Below are the code and all the weights of a small trained network. Each question names an input and a target symbol and asks about switching units off, where a switched-off unit gives its printed mean instead of its output.

import numpy as np


def w(rows, s, z=0):
    codes = np.array(rows[::2]) - 128.0
    scale = np.full(codes.shape[1], s)
    scale[-1] = z or s
    return codes * scale


def f(y):
    return np.maximum(y, 0)


def softmax(a):
    e = np.exp(a - a.max(-1, keepdims=True))
    return e / e.sum(-1, keepdims=True)


def log_softmax(a):
    a = a - a.max(-1, keepdims=True)
    return a - np.log(np.exp(a).sum(-1, keepdims=True))


def net(x, mask):
    ids = ['βδζθλμπτψω'.index(c) for c in x.split()]
    T = len(ids)
    res = E[ids] + P[:T]
    q, k, v = (res @ M[0].T for M in (Q, K, V))
    z = softmax(np.where(np.tri(T) > 0, q @ k.T / 2**0.5, -1e9)) @ v
    res = res + np.where(mask[0], z, O[0][:, -1]) @ O[0][:, :-1]
    y = f(res @ A[0][:, :-1].T + A[0][:, -1])
    res = res + np.where(mask[1:9], y, B[0][:, -1]) @ B[0][:, :-1]
    return log_softmax(res[-1] @ U[:, :-1].T + U[:, -1])


Q, K, V, O, A, B = {}, {}, {}, {}, {}, {}
E = w([
[228,48,158,158,118,88,175,223,179,129,119],'β',
[84,88,161,186,186,205,140,94,81,109,43],'δ',
[81,101,35,102,114,28,217,111,123,121,74],'ζ',
[102,2,122,148,137,120,132,167,78,37,165],'θ',
[171,233,129,121,153,92,134,83,69,134,75],'λ',
[80,214,120,89,127,176,110,49,183,106,182],'μ',
[87,108,144,126,78,209,92,232,113,169,218],'π',
[149,155,139,50,207,178,60,175,232,196,106],'τ',
[70,152,128,202,118,72,111,113,231,109,166],'ψ',
[31,129,165,182,150,150,56,167,108,200,125],'ω',
],0.0089)
P = w([
[54,101,39,68,214,136,144,98,147,198,148],'0',
[65,104,170,92,90,91,141,154,151,76,86],'1',
[84,193,139,170,206,128,181,218,133,94,127],'2',
[165,63,43,166,128,116,105,73,112,202,150],'3',
[79,134,203,68,21,107,75,163,142,94,38],'4',
[126,172,96,208,254,123,198,171,110,163,194],'5',
[188,46,29,164,27,137,57,38,139,225,103],'6',
[33,201,247,89,114,95,145,240,136,51,69],'7',
[152,149,75,199,228,127,183,137,116,192,190],'8',
[143,86,104,104,9,118,42,93,141,148,54],'9',
],0.0074)
Q[0] = w([
[187,53,13,163,114,142,104,35,135,228,155],'h0',
[127,95,136,80,2,122,58,96,148,112,51],'h0',
],0.0098)
K[0] = w([
[109,122,196,74,2,119,80,129,152,76,40],'h0',
[52,201,214,97,173,107,193,226,132,53,113],'h0',
],0.0097)
V[0] = w([
[157,254,147,104,182,152,108,56,142,166,100],'h0',
[87,124,171,130,140,215,42,204,189,172,203],'h0',
],0.0068)
O[0] = w([
[152,27,85,88,210,7,17,89,53,114,233,86],'h0',
[107,145,232,79,183,108,244,41,131,255,205,3],'h0',
],0.0066,0.0019)
A[0] = w([
[187,121,135,150,42,151,125,229,61,147,182,162],'n0',
[97,183,185,142,90,228,244,112,175,171,95,131],'n1',
[150,166,150,159,152,106,109,174,167,138,80,172],'n2',
[139,195,148,176,111,128,82,160,111,171,138,206],'n3',
[164,151,42,147,77,164,81,203,160,7,90,4],'n4',
[165,134,98,122,144,170,3,129,94,45,169,102],'n5',
[189,136,156,73,181,107,104,65,34,159,188,154],'n6',
[182,155,194,244,93,103,134,134,209,87,130,127],'n7',
],0.0058,0.003)
B[0] = w([
[70,106,146,119,119,25,185,176,53,229,108,173],'n0',
[171,103,72,67,116,200,153,114,115,2,177,216],'n1',
[152,136,123,176,132,123,73,137,191,140,84,184],'n2',
[73,168,128,166,102,125,113,132,128,172,85,178],'n3',
[236,192,196,104,73,55,219,39,67,140,178,253],'n4',
[152,126,133,48,101,219,95,173,64,93,198,192],'n5',
[229,142,173,208,113,117,76,124,104,121,100,172],'n6',
[115,41,232,192,182,103,81,71,158,105,191,163],'n7',
],0.0062)
U = w([
[177,131,105,96,148,190,102,216,228,143,78,185],'β',
[157,50,99,96,143,117,81,153,78,51,186,105],'δ',
[118,63,137,171,143,238,129,131,104,44,58,105],'ζ',
[186,60,219,123,175,54,157,110,133,196,149,42],'θ',
[3,115,107,191,159,148,78,158,122,177,12,230],'λ',
[189,223,154,166,86,118,140,123,89,128,74,94],'μ',
[149,169,141,53,121,180,172,70,137,101,234,41],'π',
[98,116,145,183,127,83,85,80,183,110,195,111],'τ',
[47,131,19,82,134,37,189,114,165,146,84,254],'ψ',
[71,148,159,95,104,137,165,161,75,222,160,122],'ω',
],0.0071,0.0042)

Each question gives the input, a string of symbols that net reads in full, and the target symbol t.
The units are the heads (2 rows each of Q, K, V and O) and the neurons (one row each of A and B). Each row of codes is followed by its name. A weight is (code - 128) times the scale printed after its matrix; where a second scale follows, it is the last column's (O, A, B and U).
mask holds one flag per unit, heads first, then neurons. A switched-off unit (its flag False) gives its mean, the last column of its rows in O or B, instead of its output. The means were averaged over made-up inputs and are rounded, as every weight is.
A unit's drop is (log p(t) with every unit on - log p(t) with that unit switched off) / (log p(t) with every unit on - log p(t) with every unit switched off).
The circuit of an input: a set's keep is (log p(t) with only the set's units on - log p(t) with every unit switched off) / (log p(t) with every unit on - log p(t) with every unit switched off). Starting from all 9 units, units are removed one at a time, each time the one whose removal leaves the highest keep (on an exact tie, the one counted first), for as long as the keep stays at least 0.8.
circuit, biggest first: the units of the circuit, biggest drop first
top k neurons: the k neurons with the biggest drops, biggest first
drop when u is switched off: that unit's drop, to one decimal
input π ζ ζ β, target μ: circuit, biggest first : (h0; n4)
input δ ζ β λ ζ λ μ, target μ: top 3 neurons : (n4; n1; n3)
input μ π ψ ζ δ ζ ζ ζ ζ π, target ω: top 2 neurons : (n0; n4)
input θ δ ζ λ β, target θ: circuit, biggest first : (n7; n0)
input ζ λ ζ, target μ: circuit, biggest first : (h0; n4)
input θ δ λ, target ζ: circuit, biggest first : (h0; n1; n4)
input λ ω δ λ μ ζ δ ψ π β, target θ: top 2 neurons : (n7; n0)
input ζ π π π μ, target π: circuit, biggest first : (h0; n1)
input τ ψ δ θ τ θ, target ζ: top 3 neurons : (n1; n4; n7)
input λ λ ζ λ λ θ ζ, target δ: top neuron : (n5)
input λ ζ π ζ δ ω τ ψ λ, target θ: top 2 neurons : (n6; n1)
input λ ζ β τ δ ζ, target θ: top 2 neurons : (n6; n1)
input β ζ π ζ λ, target π: top 2 neurons : (n1; n0)
input ζ ζ β ζ μ λ λ θ, target δ: top neuron : (n5)
input ζ λ ζ θ ζ ζ δ, target μ: top 2 neurons : (n4; n1)
input ζ π λ λ ζ λ, target δ: drop when h0 is switched off : 1.4
input θ μ π δ τ λ ψ, target θ: drop when n6 is switched off : 0.1
input ζ ζ β θ λ λ β, target δ: drop when h0 is switched off : 1.8
input ψ ψ θ λ ω, target ζ: top 3 neurons : (n1; n4; n7)
input π ζ ζ λ λ ω μ, target δ: circuit, biggest first : (h0)
